Below is a small trained network, with its code and all its weights. Each question gives an input and a class and asks what happens when units are switched off, that is, made to give their printed mean instead of their output.

import numpy as np


def w(rows, s, z=0):
    codes = np.array(rows[::2]) - 128.0
    scale = np.full(codes.shape[1], s)
    scale[-1] = z or s
    return codes * scale


def f(y):
    return np.maximum(y, 0)


def log_softmax(a):
    a = a - a.max(-1, keepdims=True)
    return a - np.log(np.exp(a).sum(-1, keepdims=True))


def net(x, mask):
    res = np.array(x, float).reshape(1, 7) / 4 @ E
    y = f(res @ A[0][:, :-1].T + A[0][:, -1])
    res = res + np.where(mask, y, B[0][:, -1]) @ B[0][:, :-1]
    return log_softmax(res[-1] @ U[:, :-1].T + U[:, -1])


A, B = {}, {}
E = w([
[7,66,94],'x0',
[132,130,130],'x1',
[130,130,127],'x2',
[81,250,170],'x3',
[128,80,254],'x4',
[129,130,126],'x5',
[128,129,130],'x6',
],0.0057)
A[0] = w([
[157,80,134,93],'N1',
[132,176,75,123],'N2',
[48,93,118,60],'N3',
[80,121,120,57],'N4',
[101,97,125,132],'N5',
[115,138,126,224],'N6',
[129,123,127,212],'N7',
[233,162,149,60],'N8',
[107,108,169,76],'N9',
[121,112,252,109],'N10',
[78,202,165,111],'N11',
[120,143,56,66],'N12',
[96,191,157,43],'N13',
[147,73,119,75],'N14',
[130,186,63,140],'N15',
[60,120,117,77],'N16',
[166,144,135,254],'N17',
[94,116,137,163],'N18',
[176,145,139,63],'N19',
[175,57,109,61],'N20',
],0.015,0.0055)
B[0] = w([
[126,140,58,168],'N1',
[183,75,151,197],'N2',
[116,205,219,190],'N3',
[141,184,161,149],'N4',
[88,136,166,172],'N5',
[58,88,116,218],'N6',
[79,100,117,206],'N7',
[102,238,228,221],'N8',
[169,84,147,157],'N9',
[233,33,164,250],'N10',
[119,169,4,226],'N11',
[201,81,165,172],'N12',
[178,179,40,177],'N13',
[170,166,66,167],'N14',
[190,55,163,220],'N15',
[109,193,184,175],'N16',
[6,87,136,255],'N17',
[76,137,150,181],'N18',
[138,176,186,158],'N19',
[173,173,26,187],'N20',
],0.026,0.0059)
U = w([
[177,64,129,83],'0',
[94,187,154,62],'1',
[138,158,2,112],'2',
[96,94,101,255],'3',
],0.0085,0.0066)

Each question gives the input, the list of numbers given to net, and the class t.
The units are the neurons (one row each of A and B). Each row of codes is followed by its name. A weight is (code - 128) times the scale printed after its matrix; where a second scale follows, it is the last column's (A, B and U).
mask holds one flag per neuron, in row order. A switched-off neuron (its flag False) gives its mean, the last column of its row in B, instead of its output. The means were averaged over made-up inputs and are rounded, as every weight is.
A unit's drop is (log p(t) with every unit on - log p(t) with that unit switched off) / (log p(t) with every unit on - log p(t) with every unit switched off).
The circuit of an input: a set's keep is (log p(t) with only the set's units on - log p(t) with every unit switched off) / (log p(t) with every unit on - log p(t) with every unit switched off). Starting from the 12 units with the biggest drops (on a tie, the unit counted first), units are removed one at a time, each time the one whose removal leaves the highest keep (on an exact tie, the one counted first), for as long as the keep stays at least 0.8.
units of the circuit, in order: the units of the circuit, biggest drop first
most important unit: the unit with the biggest drop
k most important neurons: the k neurons with the biggest drops, biggest first
drop when u is switched off: that unit's drop, to one decimal
input [-2,-1,2,5,0,-2,-1], class 2: 2 most important neurons	(N11; N13)
input [7,1,-3,-7,-7,5,-3], class 0: most important unit	N12
input [6,-6,4,-2,-4,-5,-5], class 1: units of the circuit, in order	(N3; N16)
input [2,-2,-8,-6,-7,-8,-7], class 0: 2 most important neurons	(N12; N11)
input [1,0,-7,2,-4,-5,-4], class 0: 2 most important neurons	(N15; N2)
input [2,6,-6,1,-6,7,2], class 0: units of the circuit, in order	(N15; N12)
input [-6,5,-3,7,-2,6,7], class 2: 3 most important neurons	(N11; N13; N3)
input [-5,3,-3,2,-7,0,7], class 0: 2 most important neurons	(N15; N2)
input [4,6,-3,-7,-6,3,-4], class 2: 3 most important neurons	(N20; N10; N14)
input [8,7,7,6,-8,-5,4], class 0: 4 most important neurons	(N15; N12; N2; N8)
input [3,0,3,5,-4,7,7], class 2: 3 most important neurons	(N11; N10; N13)
input [-2,4,-7,5,0,6,2], class 2: 2 most important neurons	(N11; N13)
input [-5,8,0,0,-8,1,-8], class 0: 3 most important neurons	(N15; N2; N12)
input [7,-1,8,3,-7,-5,3], class 0: units of the circuit, in order	(N15)
input [3,2,3,-6,4,1,-2], class 2: 2 most important neurons	(N20; N14)
input [6,-8,5,8,-5,5,-7], class 2: 3 most important neurons	(N11; N13; N8)
input [-8,6,1,-2,4,5,7], class 1: drop when N8 is switched off	1.4
input [6,5,-8,-2,8,-1,-3], class 0: drop when N9 is switched off	0.1
input [1,-7,-1,8,2,3,-8], class 2: drop when N11 is switched off	0.2
input [8,7,-1,-6,-1,6,-7], class 1: units of the circuit, in order	(N3)
